Here is a tiny trained network, its code and every weight. The questions are about switching its units off for an input and a class, where a switched-off unit gives its printed mean instead of its output.

import numpy as np


def w(rows, s, z=0):
    codes = np.array(rows[::2]) - 128.0
    scale = np.full(codes.shape[1], s)
    scale[-1] = z or s
    return codes * scale


def norm(h):
    return h / np.sqrt((h * h).mean(-1, keepdims=True) + 1e-5)


def f(y):
    return y / 2 * (1 + np.tanh(0.7978845608 * (y + 0.044715 * y**3)))


def log_softmax(a):
    a = a - a.max(-1, keepdims=True)
    return a - np.log(np.exp(a).sum(-1, keepdims=True))


def net(x, mask):
    res = np.array(x, float).reshape(1, 5) / 4 @ E
    u = 0
    for l in range(3):
        y = f(norm(res) @ A[l][:, :-1].T + A[l][:, -1])
        res = res + np.where(mask[u : u + 9], y, B[l][:, -1]) @ B[l][:, :-1]
        u += 9
    return log_softmax(norm(res)[-1] @ U[:, :-1].T + U[:, -1])


A, B = {}, {}
E = w([
[65,101,114,221,214],'x0',
[127,126,127,128,127],'x1',
[131,130,128,129,128],'x2',
[88,143,186,222,53],'x3',
[71,194,255,97,166],'x4',
],0.0083)
A[0] = w([
[84,187,246,139,116,51],'L0N1',
[123,109,119,113,47,144],'L0N2',
[140,72,153,125,98,108],'L0N3',
[113,214,184,42,244,74],'L0N4',
[154,117,112,147,96,81],'L0N5',
[104,175,90,161,183,95],'L0N6',
[121,172,156,132,255,3],'L0N7',
[78,119,113,143,76,104],'L0N8',
[164,76,89,93,170,139],'L0N9',
],0.0083,0.0068)
B[0] = w([
[124,193,106,107,129,223],'L0N1',
[145,145,127,116,77,178],'L0N2',
[122,136,137,123,116,121],'L0N3',
[129,35,157,114,76,254],'L0N4',
[105,123,138,124,119,117],'L0N5',
[130,113,99,141,144,142],'L0N6',
[8,103,80,153,122,153],'L0N7',
[164,117,138,126,117,129],'L0N8',
[116,179,116,104,149,190],'L0N9',
],0.012,0.0045)
A[1] = w([
[142,123,136,91,149,49],'L1N1',
[93,102,87,117,208,99],'L1N2',
[202,160,99,64,123,3],'L1N3',
[113,18,161,170,154,91],'L1N4',
[113,110,124,218,135,48],'L1N5',
[41,130,175,162,246,139],'L1N6',
[133,100,70,192,162,105],'L1N7',
[100,148,154,203,156,97],'L1N8',
[138,108,154,113,64,99],'L1N9',
],0.013,0.0067)
B[1] = w([
[122,95,131,162,101,120],'L1N1',
[150,211,133,157,211,186],'L1N2',
[5,74,69,145,101,165],'L1N3',
[33,138,90,31,93,183],'L1N4',
[130,78,243,79,142,159],'L1N5',
[190,136,2,188,43,254],'L1N6',
[121,151,225,55,235,182],'L1N7',
[168,48,180,105,95,174],'L1N8',
[145,122,140,182,224,181],'L1N9',
],0.0095,0.0076)
A[2] = w([
[116,198,202,133,156,46],'L2N1',
[109,38,198,44,99,49],'L2N2',
[8,89,33,121,136,22],'L2N3',
[224,119,101,233,55,2],'L2N4',
[142,95,76,196,193,103],'L2N5',
[201,136,91,238,59,64],'L2N6',
[136,2,207,71,144,48],'L2N7',
[159,50,145,40,127,136],'L2N8',
[146,146,218,159,136,91],'L2N9',
],0.0089,0.005)
B[2] = w([
[81,228,79,82,81,146],'L2N1',
[120,91,191,172,236,228],'L2N2',
[85,105,24,93,18,227],'L2N3',
[219,98,151,187,132,232],'L2N4',
[111,117,199,135,129,164],'L2N5',
[187,77,160,197,167,253],'L2N6',
[64,53,254,76,147,223],'L2N7',
[77,76,153,198,133,227],'L2N8',
[72,181,58,65,114,160],'L2N9',
],0.0098,0.0041)
U = w([
[74,100,32,97,101,186],'0',
[74,67,214,102,158,191],'1',
[209,113,150,202,100,172],'2',
[111,251,158,95,97,24],'3',
[165,195,100,117,250,4],'4',
],0.023,0.0027)

Each question gives the input, the list of numbers given to net, and the class t.
The units are the neurons (one row each of A and B). Each row of codes is followed by its name. A weight is (code - 128) times the scale printed after its matrix; where a second scale follows, it is the last column's (A, B and U).
mask holds one flag per neuron, layer by layer. A switched-off neuron (its flag False) gives its mean, the last column of its row in B, instead of its output. The means were averaged over made-up inputs and are rounded, as every weight is.
A unit's drop is (log p(t) with every unit on - log p(t) with that unit switched off) / (log p(t) with every unit on - log p(t) with every unit switched off).
The circuit of an input: a set's keep is (log p(t) with only the set's units on - log p(t) with every unit switched off) / (log p(t) with every unit on - log p(t) with every unit switched off). Starting from the 12 units with the biggest drops (on a tie, the unit counted first), units are removed one at a time, each time the one whose removal leaves the highest keep (on an exact tie, the one counted first), for as long as the keep stays at least 0.8.
units of the circuit, in order: the units of the circuit, biggest drop first
most important unit: the unit with the biggest drop
top k neurons: the k neurons with the biggest drops, biggest first
k most important neurons of layer l: the k neurons of layer l with the biggest drops, biggest first
drop of u: that unit's drop, to one decimal
input [1,6,8,6,-5], class 1: units of the circuit, in order => (L1N6)
input [1,-6,4,-6,5], class 0: units of the circuit, in order => (L0N7, L2N3)
input [8,-2,7,2,-8], class 1: top 2 neurons => (L1N5, L1N7)
input [1,-7,8,-7,-4], class 4: 2 most important neurons of layer 0 => (L0N4, L0N2)
input [8,2,8,1,-3], class 1: top 3 neurons => (L1N5, L1N7, L1N8)
input [3,3,2,1,-8], class 1: top 4 neurons => (L1N7, L1N6, L0N1, L1N5)
input [-1,3,-4,1,3], class 3: top 3 neurons => (L1N6, L0N1, L1N8)
input [1,8,-6,0,-5], class 4: units of the circuit, in order => (L0N4, L1N7)
input [-7,1,8,3,1], class 3: top 2 neurons => (L1N6, L0N4)
input [5,-8,0,0,1], class 0: top 2 neurons => (L1N4, L1N6)
input [8,6,-5,0,1], class 0: top 4 neurons => (L1N4, L1N6, L0N1, L0N7)
input [-1,-7,-7,1,-6], class 2: top 2 neurons => (L1N4, L0N1)
input [1,-6,3,1,3], class 2: top 2 neurons => (L0N1, L1N4)
input [0,-2,-3,6,5], class 3: units of the circuit, in order => (L0N1)
input [-1,8,4,5,1], class 3: 2 most important neurons of layer 0 => (L0N4, L0N1)
input [7,-4,1,2,1], class 2: top 2 neurons => (L1N6, L0N4)
input [6,0,0,-1,-5], class 4: top 2 neurons => (L0N4, L1N2)
input [7,-1,5,-2,8], class 0: top 2 neurons => (L0N4, L1N4)
input [7,7,8,3,-2], class 1: 2 most important neurons of layer 1 => (L1N5, L1N7)
input [1,4,-7,6,4], class 2: most important unit => L1N7
input [1,7,0,1,3], class 2: top 2 neurons => (L0N1, L1N4)
input [4,0,-7,-7,3], class 0: drop of L0N4 => 0.1
input [7,-2,4,7,-2], class 1: drop of L0N2 => 0.0
input [6,7,0,2,4], class 2: drop of L1N6 => 2.2
input [4,6,-3,-7,-1], class 4: drop of L1N2 => 0.3
